Here is a tiny trained network, its code and every weight. The questions are about switching its units off for an input and a target symbol, where a switched-off unit gives its printed mean instead of its output.

import numpy as np


def w(rows, s, z=0):
    codes = np.array(rows[::2]) - 128.0
    scale = np.full(codes.shape[1], s)
    scale[-1] = z or s
    return codes * scale


def norm(h):
    return h / np.sqrt((h * h).mean(-1, keepdims=True) + 1e-5)


def f(y):
    return np.maximum(y, 0)


def softmax(a):
    e = np.exp(a - a.max(-1, keepdims=True))
    return e / e.sum(-1, keepdims=True)


def log_softmax(a):
    a = a - a.max(-1, keepdims=True)
    return a - np.log(np.exp(a).sum(-1, keepdims=True))


def net(x, mask):
    ids = ['αβεηλμψ'.index(c) for c in x.split()]
    T = len(ids)
    res = E[ids] + P[:T]
    u = 0
    for l in range(2):
        r = norm(res)
        for j in range(3):
            rows = slice(2 * j, 2 * j + 2)
            q, k, v = (r @ M[l][rows].T for M in (Q, K, V))
            z = softmax(np.where(np.tri(T) > 0, q @ k.T / 2**0.5, -1e9)) @ v
            o = O[l][rows]
            res = res + np.where(mask[u + j], z, o[:, -1]) @ o[:, :-1]
        u += 3
        y = f(norm(res) @ A[l][:, :-1].T + A[l][:, -1])
        res = res + np.where(mask[u : u + 4], y, B[l][:, -1]) @ B[l][:, :-1]
        u += 4
    return log_softmax(norm(res)[-1] @ U[:, :-1].T + U[:, -1])


Q, K, V, O, A, B = {}, {}, {}, {}, {}, {}
E = w([
[144,95,43,117,204,124,63],'α',
[168,103,42,122,198,114,72],'β',
[163,158,185,95,149,196,97],'ε',
[11,117,222,201,154,131,135],'η',
[148,100,71,93,62,249,84],'λ',
[176,155,126,156,128,123,154],'μ',
[201,169,146,131,202,157,216],'ψ',
],0.017)
P = w([
[54,144,97,62,120,124,246],'0',
[145,188,146,149,125,118,95],'1',
[112,79,145,167,37,150,179],'2',
[122,166,135,161,158,123,97],'3',
[95,39,156,141,156,118,170],'4',
[125,157,140,153,157,133,107],'5',
[98,52,186,136,149,111,165],'6',
[130,141,129,141,151,146,103],'7',
[91,71,202,122,150,108,184],'8',
[138,123,104,120,147,140,88],'9',
],0.012)
Q[0] = w([
[106,105,106,123,69,187,115],'0.h0',
[158,13,132,194,136,68,205],'0.h0',
[154,130,184,214,169,218,133],'0.h1',
[143,119,144,152,138,62,162],'0.h1',
[192,244,144,113,147,69,126],'0.h2',
[37,160,68,240,129,34,169],'0.h2',
],0.011)
K[0] = w([
[126,140,70,144,74,156,109],'0.h0',
[123,104,111,169,107,18,151],'0.h0',
[139,90,202,201,168,253,144],'0.h1',
[151,127,132,157,179,103,156],'0.h1',
[222,120,159,156,166,141,191],'0.h2',
[98,136,113,200,121,43,139],'0.h2',
],0.011)
V[0] = w([
[154,102,210,86,166,247,81],'0.h0',
[89,52,220,107,168,74,129],'0.h0',
[28,204,203,56,81,42,131],'0.h1',
[142,61,88,159,71,75,1],'0.h1',
[188,195,70,148,183,116,245],'0.h2',
[179,163,135,225,107,56,170],'0.h2',
],0.0091)
O[0] = w([
[117,151,179,5,148,122,76,243],'0.h0',
[186,93,132,100,119,105,143,124],'0.h0',
[100,180,105,183,93,117,139,66],'0.h1',
[170,143,185,70,107,191,128,2],'0.h1',
[112,138,148,133,177,183,84,170],'0.h2',
[165,142,145,146,119,190,100,79],'0.h2',
],0.011,0.0087)
A[0] = w([
[179,123,28,94,142,165,171,69],'0.n0',
[216,162,191,126,59,142,20,159],'0.n1',
[132,246,136,101,94,185,43,5],'0.n2',
[164,11,137,93,119,139,106,195],'0.n3',
],0.012,0.0015)
B[0] = w([
[85,176,120,189,119,103,153,177],'0.n0',
[128,122,15,113,160,2,131,186],'0.n1',
[77,48,133,13,174,123,103,217],'0.n2',
[127,46,101,141,235,149,110,253],'0.n3',
],0.01,0.0068)
Q[1] = w([
[166,128,168,124,97,156,99],'1.h0',
[184,244,101,73,236,207,68],'1.h0',
[17,92,135,154,182,145,69],'1.h1',
[30,82,153,75,102,139,245],'1.h1',
[162,84,183,184,62,173,178],'1.h2',
[117,8,167,119,58,142,47],'1.h2',
],0.013)
K[1] = w([
[167,95,123,167,129,108,69],'1.h0',
[134,37,250,124,114,137,78],'1.h0',
[146,133,196,108,230,58,162],'1.h1',
[50,83,132,108,74,55,102],'1.h1',
[135,148,103,211,60,113,50],'1.h2',
[132,115,160,107,44,103,159],'1.h2',
],0.015)
V[1] = w([
[41,114,78,159,139,167,53],'1.h0',
[245,68,184,97,82,151,9],'1.h0',
[167,157,201,59,125,121,227],'1.h1',
[186,133,160,177,164,43,77],'1.h1',
[177,77,43,83,180,100,95],'1.h2',
[241,212,148,135,167,79,183],'1.h2',
],0.015)
O[1] = w([
[164,143,184,162,50,185,155,213],'1.h0',
[158,126,177,1,154,182,142,9],'1.h0',
[145,130,97,224,162,207,128,90],'1.h1',
[118,162,185,7,140,175,157,163],'1.h1',
[140,166,104,214,35,128,146,250],'1.h2',
[153,156,220,109,95,113,62,60],'1.h2',
],0.01,0.015)
A[1] = w([
[130,64,232,197,161,157,211,114],'1.n0',
[154,69,233,107,184,140,199,40],'1.n1',
[180,180,167,175,189,254,28,4],'1.n2',
[101,162,173,100,201,61,115,125],'1.n3',
],0.018,0.0019)
B[1] = w([
[108,75,80,18,151,98,141,254],'1.n0',
[183,176,176,202,159,139,74,181],'1.n1',
[148,240,118,170,248,192,125,203],'1.n2',
[170,77,208,188,124,125,72,203],'1.n3',
],0.016,0.0097)
U = w([
[161,94,54,255,115,63,99,163],'α',
[205,143,125,120,88,140,101,46],'β',
[205,136,185,220,217,250,122,254],'ε',
[175,149,150,120,101,134,118,65],'η',
[164,52,185,87,194,72,4,112],'λ',
[142,95,177,139,99,209,134,84],'μ',
[60,67,61,31,188,149,150,70],'ψ',
],0.0066,0.0026)

Each question gives the input, a string of symbols that net reads in full, and the target symbol t.
The units are the heads (2 rows each of Q, K, V and O) and the neurons (one row each of A and B). Each row of codes is followed by its name. A weight is (code - 128) times the scale printed after its matrix; where a second scale follows, it is the last column's (O, A, B and U).
mask holds one flag per unit, layer by layer, with each layer's heads first. A switched-off unit (its flag False) gives its mean, the last column of its rows in O or B, instead of its output. The means were averaged over made-up inputs and are rounded, as every weight is.
A unit's drop is (log p(t) with every unit on - log p(t) with that unit switched off) / (log p(t) with every unit on - log p(t) with every unit switched off).
most important unit: the unit with the biggest drop
k most important neurons: the k neurons with the biggest drops, biggest first
which heads matter: for each layer, one digit per head in row order, 1 if its drop is at least 0.15 and else 0, layers parted by /
input α μ ε ε α ψ ψ, target ψ: 3 most important neurons => [1.n0, 0.n1, 1.n3]
input η ε ψ β, target ε: most important unit => 0.h2
input ε λ ε α, target λ: 2 most important neurons => [1.n3, 0.n3]
input μ ψ μ, target ψ: 2 most important neurons => [1.n0, 0.n1]
input ε β ε ψ ε λ, target ψ: which heads matter => 100 / 100
input β α ε μ λ ε μ, target ψ: 3 most important neurons => [1.n0, 1.n3, 0.n3]
input μ ψ ε λ α η ψ, target ψ: which heads matter => 001 / 000
input ψ α ε ψ β μ, target ε: which heads matter => 000 / 100
input λ λ η β η ψ λ, target λ: which heads matter => 011 / 101
input μ ε μ ε ψ β λ β μ β, target ψ: which heads matter => 111 / 111
input β η ψ ψ ψ, target λ: which heads matter => 111 / 011
input ε ε β η α ε μ α, target λ: 3 most important neurons => [0.n3, 0.n2, 1.n2]
input λ ψ λ ε, target λ: 2 most important neurons => [0.n1, 1.n3]
input ε β ε λ β ε λ α ψ, target α: which heads matter => 111 / 100
input μ ε ε α ε α λ λ β α, target ψ: 3 most important neurons => [0.n3, 0.n1, 1.n1]
input ε ε ε λ ε α μ β ψ, target α: most important unit => 0.h0
input μ μ η ψ α ψ α α ε, target α: which heads matter => 011 / 100
input ε ε β μ β, target ψ: which heads matter => 110 / 100
input η α η ε β ε α α ψ α, target ε: which heads matter => 000 / 010
input η ε α α ε μ, target λ: most important unit => 0.n1
input β ψ α μ, target ε: which heads matter => 001 / 000
input μ β ε α μ ψ ψ ε α, target ψ: 2 most important neurons => [1.n0, 1.n3]
input ε ε μ ψ β α, target ε: which heads matter => 000 / 100
input η ψ ε ψ β ε ψ, target λ: 4 most important neurons => [1.n0, 1.n1, 0.n2, 0.n3]
